Below is a small trained network, with its code and all its weights. Each question gives an input and a class and asks what happens when units are switched off, that is, made to give their printed mean instead of their output.

import numpy as np


def w(rows, s, z=0):
    codes = np.array(rows[::2]) - 128.0
    scale = np.full(codes.shape[1], s)
    scale[-1] = z or s
    return codes * scale


def f(y):
    return y / 2 * (1 + np.tanh(0.7978845608 * (y + 0.044715 * y**3)))


def log_softmax(a):
    a = a - a.max(-1, keepdims=True)
    return a - np.log(np.exp(a).sum(-1, keepdims=True))


def net(x, mask):
    res = np.array(x, float).reshape(1, 6) / 4 @ E
    y = f(res @ A[0][:, :-1].T + A[0][:, -1])
    res = res + np.where(mask, y, B[0][:, -1]) @ B[0][:, :-1]
    return log_softmax(res[-1] @ U[:, :-1].T + U[:, -1])


A, B = {}, {}
E = w([
[53,162,202,154,190,140,46,143,105,45,97,138],'x0',
[63,77,149,97,117,144,146,99,121,123,95,111],'x1',
[241,208,57,150,115,107,55,87,102,165,165,227],'x2',
[170,107,138,135,113,43,173,130,194,213,115,114],'x3',
[101,77,154,190,147,54,170,128,207,50,51,171],'x4',
[205,64,147,84,76,27,118,177,255,166,188,57],'x5',
],0.0076)
A[0] = w([
[73,104,168,61,142,152,215,189,111,108,82,38,78],'N0',
[253,174,92,215,84,124,55,165,87,148,76,154,94],'N1',
[150,93,100,51,98,109,86,178,162,52,164,204,144],'N2',
[163,135,109,103,75,221,126,218,65,230,158,89,130],'N3',
[161,124,25,119,53,118,236,93,126,109,175,178,36],'N4',
[65,65,186,77,97,158,109,191,78,95,130,198,4],'N5',
],0.0055,0.0023)
B[0] = w([
[114,133,118,75,94,168,133,228,120,93,63,119,233],'N0',
[169,85,148,61,88,107,24,149,71,188,103,179,253],'N1',
[74,155,48,182,207,136,134,167,108,155,76,158,167],'N2',
[56,163,35,150,185,79,160,101,144,64,160,213,255],'N3',
[100,193,181,254,115,77,44,226,180,105,61,100,202],'N4',
[190,157,169,80,170,139,132,83,148,166,141,96,166],'N5',
],0.0083,0.0053)
U = w([
[196,8,114,86,171,173,111,194,46,190,133,166,252],'0',
[216,93,124,57,74,166,72,252,8,171,70,117,3],'1',
[71,148,73,147,197,40,123,59,135,39,183,131,114],'2',
[75,238,137,190,173,74,70,108,183,88,163,76,59],'3',
],0.004,0.0022)

Each question gives the input, the list of numbers given to net, and the class t.
The units are the neurons (one row each of A and B). Each row of codes is followed by its name. A weight is (code - 128) times the scale printed after its matrix; where a second scale follows, it is the last column's (A, B and U).
mask holds one flag per neuron, in row order. A switched-off neuron (its flag False) gives its mean, the last column of its row in B, instead of its output. The means were averaged over made-up inputs and are rounded, as every weight is.
A unit's drop is (log p(t) with every unit on - log p(t) with that unit switched off) / (log p(t) with every unit on - log p(t) with every unit switched off).
The circuit of an input: a set's keep is (log p(t) with only the set's units on - log p(t) with every unit switched off) / (log p(t) with every unit on - log p(t) with every unit switched off). Starting from all 6 units, units are removed one at a time, each time the one whose removal leaves the highest keep (on an exact tie, the one counted first), for as long as the keep stays at least 0.8.
units of the circuit, in order: the units of the circuit, biggest drop first
unit that matters most: the unit with the biggest drop
top k neurons: the k neurons with the biggest drops, biggest first
drop when u is switched off: that unit's drop, to one decimal
input [3,-5,6,6,2,-6], class 1: top 2 neurons -> [N1; N3]
input [-8,7,-5,-6,-5,2], class 3: unit that matters most -> N3
input [4,4,-6,-2,1,3], class 1: top 2 neurons -> [N0; N3]
input [-6,4,6,-5,-8,2], class 2: top 2 neurons -> [N3; N0]
input [6,-5,8,-3,3,-6], class 1: top 2 neurons -> [N1; N3]
input [-2,1,-2,-8,-6,8], class 2: top 2 neurons -> [N3; N1]
input [-7,4,-4,-2,-6,-8], class 3: units of the circuit, in order -> [N3; N1]
input [-8,4,5,6,4,-1], class 3: top 2 neurons -> [N4; N0]
input [5,-6,-6,2,-8,-6], class 2: top 3 neurons -> [N3; N1; N4]
input [-1,-6,7,5,3,6], class 1: top 3 neurons -> [N1; N3; N4]
input [5,2,-8,4,-1,1], class 1: top 2 neurons -> [N0; N3]
input [-1,1,4,-1,-6,6], class 2: top 2 neurons -> [N3; N0]
input [-1,2,4,-8,-7,3], class 2: drop when N3 is switched off -> 0.8
input [8,-1,8,-4,2,-6], class 1: drop when N1 is switched off -> 0.6
input [-7,5,0,7,-7,0], class 2: units of the circuit, in order -> [N3]
input [-2,4,-8,0,3,3], class 1: drop when N0 is switched off -> 0.8
